Below is a small trained network, with its code and all its weights. Each question gives an input and a target symbol and asks what happens when units are switched off, that is, made to give their printed mean instead of their output.

import numpy as np


def w(rows, s, z=0):
    codes = np.array(rows[::2]) - 128.0
    scale = np.full(codes.shape[1], s)
    scale[-1] = z or s
    return codes * scale


def f(y):
    return np.maximum(y, 0)


def softmax(a):
    e = np.exp(a - a.max(-1, keepdims=True))
    return e / e.sum(-1, keepdims=True)


def log_softmax(a):
    a = a - a.max(-1, keepdims=True)
    return a - np.log(np.exp(a).sum(-1, keepdims=True))


def net(x, mask):
    ids = ['ΔΘΛΠΨαζξτφω'.index(c) for c in x.split()]
    T = len(ids)
    res = E[ids] + P[:T]
    r = res
    for j in range(3):
        rows = slice(2 * j, 2 * j + 2)
        q, k, v = (r @ M[0][rows].T for M in (Q, K, V))
        z = softmax(np.where(np.tri(T) > 0, q @ k.T / 2**0.5, -1e9)) @ v
        o = O[0][rows]
        res = res + np.where(mask[j], z, o[:, -1]) @ o[:, :-1]
    y = f(res @ A[0][:, :-1].T + A[0][:, -1])
    res = res + np.where(mask[3:11], y, B[0][:, -1]) @ B[0][:, :-1]
    return log_softmax(res[-1] @ U[:, :-1].T + U[:, -1])


Q, K, V, O, A, B = {}, {}, {}, {}, {}, {}
E = w([
[183,74,132,199,152],'Δ',
[192,159,77,86,148],'Θ',
[75,67,168,109,250],'Λ',
[95,101,82,120,175],'Π',
[117,167,166,91,173],'Ψ',
[138,139,97,134,63],'α',
[110,133,85,158,161],'ζ',
[119,141,138,97,56],'ξ',
[81,104,148,115,94],'τ',
[156,34,182,140,49],'φ',
[101,150,115,164,86],'ω',
],0.018)
P = w([
[186,182,235,252,89],'0',
[2,89,45,157,42],'1',
[174,148,212,202,126],'2',
[15,78,35,124,43],'3',
[187,126,203,173,163],'4',
[30,61,23,92,64],'5',
[197,110,207,148,185],'6',
[48,47,20,59,82],'7',
[212,101,208,112,212],'8',
[55,35,23,26,86],'9',
[234,83,231,83,240],'10',
[54,54,27,54,52],'11',
],0.0062)
Q[0] = w([
[77,44,82,190,59],'h0',
[31,50,10,107,93],'h0',
[170,87,191,209,161],'h1',
[101,95,86,64,81],'h1',
[34,57,80,149,40],'h2',
[2,170,23,38,59],'h2',
],0.0094)
K[0] = w([
[147,49,121,92,131],'h0',
[193,76,103,103,157],'h0',
[203,91,156,149,105],'h1',
[111,167,128,108,182],'h1',
[155,113,162,7,170],'h2',
[125,159,106,24,169],'h2',
],0.014)
V[0] = w([
[77,83,230,77,37],'h0',
[207,3,136,145,137],'h0',
[108,54,190,118,82],'h1',
[110,196,179,131,144],'h1',
[202,221,46,41,113],'h2',
[55,200,190,39,193],'h2',
],0.0074)
O[0] = w([
[162,147,244,19,128,196],'h0',
[184,1,103,63,121,184],'h0',
[76,63,70,222,86,191],'h1',
[122,147,111,124,210,127],'h1',
[176,203,30,65,109,4],'h2',
[33,168,137,22,106,124],'h2',
],0.0077,0.0034)
A[0] = w([
[53,156,100,104,83,18],'n0',
[141,184,146,173,2,115],'n1',
[224,90,191,156,133,74],'n2',
[73,163,91,227,119,141],'n3',
[147,81,13,105,94,129],'n4',
[235,134,132,201,117,188],'n5',
[26,89,91,134,157,123],'n6',
[110,74,119,125,26,3],'n7',
],0.0098,0.0059)
B[0] = w([
[185,170,31,78,164,178],'n0',
[244,78,123,171,149,182],'n1',
[123,208,149,126,75,235],'n2',
[124,215,193,132,159,208],'n3',
[72,153,166,179,61,212],'n4',
[96,122,31,99,138,255],'n5',
[195,93,113,78,139,214],'n6',
[76,112,109,168,218,190],'n7',
],0.011,0.0084)
U = w([
[238,79,80,126,112,88],'Δ',
[150,30,74,129,254,144],'Θ',
[73,149,89,177,232,81],'Λ',
[51,41,92,191,91,134],'Π',
[204,144,170,190,162,187],'Ψ',
[145,171,30,24,138,142],'α',
[122,70,182,140,215,104],'ζ',
[57,207,218,126,125,165],'ξ',
[229,112,185,95,56,186],'τ',
[103,234,104,148,4,2],'φ',
[71,76,250,87,31,213],'ω',
],0.0081,0.0057)

Each question gives the input, a string of symbols that net reads in full, and the target symbol t.
The units are the heads (2 rows each of Q, K, V and O) and the neurons (one row each of A and B). Each row of codes is followed by its name. A weight is (code - 128) times the scale printed after its matrix; where a second scale follows, it is the last column's (O, A, B and U).
mask holds one flag per unit, heads first, then neurons. A switched-off unit (its flag False) gives its mean, the last column of its rows in O or B, instead of its output. The means were averaged over made-up inputs and are rounded, as every weight is.
A unit's drop is (log p(t) with every unit on - log p(t) with that unit switched off) / (log p(t) with every unit on - log p(t) with every unit switched off).
The circuit of an input: a set's keep is (log p(t) with only the set's units on - log p(t) with every unit switched off) / (log p(t) with every unit on - log p(t) with every unit switched off). Starting from all 11 units, units are removed one at a time, each time the one whose removal leaves the highest keep (on an exact tie, the one counted first), for as long as the keep stays at least 0.8.
units of the circuit, in order: the units of the circuit, biggest drop first
unit that matters most: the unit with the biggest drop
top k neurons: the k neurons with the biggest drops, biggest first
heads that matter: for each layer, one digit per head in row order, 1 if its drop is at least 0.15 and else 0, layers parted by /
input ξ ω ω ω ζ ζ, target ξ: heads that matter	100
input ω ζ α, target Δ: units of the circuit, in order	[n1]
input Θ ζ ω ζ ω ζ, target φ: units of the circuit, in order	[n4, h2]
input Ψ Θ α ζ, target φ: heads that matter	101
input ξ α φ ζ Ψ ω ω α φ α, target ω: units of the circuit, in order	[h0, n4]
input τ Ψ ω Λ Π ω Ψ ζ, target α: units of the circuit, in order	[h2, n0]
input Δ ω φ, target Π: top 4 neurons	[n5, n7, n2, n3]
input ω Ψ Δ, target φ: units of the circuit, in order	[n2, n5, h2]
input ω ζ Δ Δ Δ Δ α ω ξ ξ ξ ω, target Π: top 4 neurons	[n4, n7, n2, n3]
input ω τ τ Θ Ψ Δ ω ζ φ ω, target ω: top 2 neurons	[n4, n5]
input α ζ ω Λ ω ξ Δ ω τ ξ Π ω, target Π: units of the circuit, in order	[h0, n4]
input Ψ Θ φ ω ξ ω φ ω ξ α Λ ξ, target Θ: top 3 neurons	[n7, n2, n0]
input ω Ψ φ ζ, target ω: units of the circuit, in order	[h0, n5, n0]
input Θ ω ω Π ζ ω ω Δ φ ξ, target ω: top 2 neurons	[n4, n5]
input α ω ω ξ, target Δ: units of the circuit, in order	[n1, h2]
input ω τ Π Δ ω α, target Π: units of the circuit, in order	[n4, h0, n7]
input Δ τ ω, target Ψ: units of the circuit, in order	[n1, h2]
input Λ ξ ω ζ ζ α, target Θ: heads that matter	001
input ω ω Ψ Θ Π ζ Δ τ, target Π: top 3 neurons	[n4, n7, n2]
input ζ Λ Ψ Ψ φ ω ω Δ α ξ Θ ξ, target φ: top 4 neurons	[n4, n0, n5, n6]
input Θ ζ τ Δ Λ Ψ φ, target Π: unit that matters most	h1
input Π Θ ζ ζ Π ζ Δ ξ, target Π: units of the circuit, in order	[h0, n4, n7]
input ξ Λ Ψ φ τ, target ω: top 3 neurons	[n5, n0, n1]
input Θ ζ ω τ, target φ: units of the circuit, in order	[h2, n4]
input ω ζ Λ ζ, target Θ: unit that matters most	h2
input Δ ξ Ψ ξ Ψ τ, target α: top 3 neurons	[n0, n6, n1]
input ω ζ Π ξ Δ Π τ ω ω Π, target Π: units of the circuit, in order	[n4, h0]
input Δ Ψ Π Δ φ ω φ ζ, target ω: units of the circuit, in order	[h0, n4, n5]
